Below is a small trained network, with its code and all its weights. Each question gives an input and a target symbol and asks what happens when units are switched off, that is, made to give their printed mean instead of their output.

import numpy as np


def w(rows, s, z=0):
    codes = np.array(rows[::2]) - 128.0
    scale = np.full(codes.shape[1], s)
    scale[-1] = z or s
    return codes * scale


def norm(h):
    return h / np.sqrt((h * h).mean(-1, keepdims=True) + 1e-5)


def f(y):
    return np.maximum(y, 0)


def softmax(a):
    e = np.exp(a - a.max(-1, keepdims=True))
    return e / e.sum(-1, keepdims=True)


def log_softmax(a):
    a = a - a.max(-1, keepdims=True)
    return a - np.log(np.exp(a).sum(-1, keepdims=True))


def net(x, mask):
    ids = ['αγδεζηλμξπτφω'.index(c) for c in x.split()]
    T = len(ids)
    res = E[ids] + P[:T]
    r = norm(res)
    for j in range(2):
        rows = slice(4 * j, 4 * j + 4)
        q, k, v = (r @ M[0][rows].T for M in (Q, K, V))
        z = softmax(np.where(np.tri(T) > 0, q @ k.T / 4**0.5, -1e9)) @ v
        o = O[0][rows]
        res = res + np.where(mask[j], z, o[:, -1]) @ o[:, :-1]
    y = f(norm(res) @ A[0][:, :-1].T + A[0][:, -1])
    res = res + np.where(mask[2:6], y, B[0][:, -1]) @ B[0][:, :-1]
    return log_softmax(norm(res)[-1] @ U[:, :-1].T + U[:, -1])


Q, K, V, O, A, B = {}, {}, {}, {}, {}, {}
E = w([
[110,67,138,98],'α',
[122,85,99,86],'γ',
[168,28,249,144],'δ',
[133,192,66,109],'ε',
[235,89,164,165],'ζ',
[92,91,134,168],'η',
[185,156,148,251],'λ',
[45,124,130,142],'μ',
[126,160,154,118],'ξ',
[111,222,43,152],'π',
[227,90,190,134],'τ',
[132,103,157,85],'φ',
[176,205,188,190],'ω',
],0.018)
P = w([
[153,147,254,227],'0',
[120,135,101,171],'1',
[104,72,191,126],'2',
[104,69,167,124],'3',
[101,98,152,110],'4',
[102,112,150,125],'5',
[104,107,161,106],'6',
[108,110,154,106],'7',
[100,111,147,107],'8',
[101,101,154,114],'9',
],0.0063)
Q[0] = w([
[96,192,92,72],'H0',
[164,89,74,138],'H0',
[254,192,136,235],'H0',
[182,69,124,60],'H0',
[227,92,144,177],'H1',
[195,199,160,197],'H1',
[150,72,21,106],'H1',
[83,126,197,76],'H1',
],0.0099)
K[0] = w([
[68,177,132,167],'H0',
[124,96,26,162],'H0',
[249,76,134,156],'H0',
[126,126,180,116],'H0',
[104,132,61,130],'H1',
[52,111,73,122],'H1',
[114,37,54,139],'H1',
[158,148,127,35],'H1',
],0.013)
V[0] = w([
[169,58,182,190],'H0',
[42,105,113,135],'H0',
[198,133,68,80],'H0',
[90,165,158,125],'H0',
[111,148,227,87],'H1',
[247,118,81,147],'H1',
[109,111,101,167],'H1',
[167,70,144,168],'H1',
],0.012)
O[0] = w([
[119,21,129,89,254],'H0',
[90,219,246,237,91],'H0',
[192,173,70,138,71],'H0',
[50,60,47,109,130],'H0',
[63,30,139,157,218],'H1',
[155,159,162,63,113],'H1',
[3,136,167,210,106],'H1',
[106,249,152,119,173],'H1',
],0.0054,0.0071)
A[0] = w([
[136,33,219,99,254],'N0',
[53,2,177,63,112],'N1',
[53,78,151,30,176],'N2',
[206,43,147,94,250],'N3',
],0.0074,0.00079)
B[0] = w([
[188,156,21,253,249],'N0',
[102,178,111,70,254],'N1',
[140,212,137,17,199],'N2',
[170,32,218,187,219],'N3',
],0.0076,0.0093)
U = w([
[115,126,56,177,74],'α',
[165,163,200,41,154],'γ',
[125,106,93,154,48],'δ',
[188,133,106,128,17],'ε',
[171,138,113,77,96],'ζ',
[232,64,245,221,223],'η',
[134,167,57,207,75],'λ',
[71,39,1,58,157],'μ',
[43,130,243,157,157],'ξ',
[99,97,151,139,105],'π',
[189,147,100,88,73],'τ',
[209,60,157,184,255],'φ',
[157,33,130,50,4],'ω',
],0.0094,0.0037)

Each question gives the input, a string of symbols that net reads in full, and the target symbol t.
The units are the heads (4 rows each of Q, K, V and O) and the neurons (one row each of A and B). Each row of codes is followed by its name. A weight is (code - 128) times the scale printed after its matrix; where a second scale follows, it is the last column's (O, A, B and U).
mask holds one flag per unit, heads first, then neurons. A switched-off unit (its flag False) gives its mean, the last column of its rows in O or B, instead of its output. The means were averaged over made-up inputs and are rounded, as every weight is.
A unit's drop is (log p(t) with every unit on - log p(t) with that unit switched off) / (log p(t) with every unit on - log p(t) with every unit switched off).
The circuit of an input: a set's keep is (log p(t) with only the set's units on - log p(t) with every unit switched off) / (log p(t) with every unit on - log p(t) with every unit switched off). Starting from all 6 units, units are removed one at a time, each time the one whose removal leaves the highest keep (on an exact tie, the one counted first), for as long as the keep stays at least 0.8.
circuit, biggest first: the units of the circuit, biggest drop first
unit that matters most: the unit with the biggest drop
k most important neurons: the k neurons with the biggest drops, biggest first
heads that matter: for each layer, one digit per head in row order, 1 if its drop is at least 0.15 and else 0, layers parted by /
drop of u: that unit's drop, to one decimal
input γ α φ η π π ξ φ, target μ: circuit, biggest first -> (H1 H0 N1)
input ζ ζ τ η, target γ: heads that matter -> 01
input λ η γ π ξ η ω δ η ξ, target μ: circuit, biggest first -> (H1 N1)
input φ ε τ μ π μ, target ξ: heads that matter -> 10
input ζ η γ, target γ: heads that matter -> 01
input λ λ μ π φ, target ξ: heads that matter -> 10
input η ζ ζ ε ζ η, target ξ: circuit, biggest first -> (H0 N0 H1)
input ε η ω ζ α, target γ: circuit, biggest first -> (H1 N2)
input ε ζ φ, target γ: unit that matters most -> N2
input η μ ζ α ζ ζ η ε, target ξ: circuit, biggest first -> (H0 N0)
input λ π λ ω ζ ζ γ, target γ: circuit, biggest first -> (N0 H0)
input ζ α ω δ π μ ζ φ, target γ: 2 most important neurons -> (N2 N3)
input τ ζ α, target γ: drop of H0 -> 0.1
input μ π η λ μ φ, target ξ: unit that matters most -> H0
input π π ε ξ τ μ, target ξ: drop of H0 -> 1.8
input μ ε φ φ α ξ μ λ π α, target ξ: drop of H0 -> 1.4
input δ μ μ γ, target ξ: drop of H0 -> 0.9
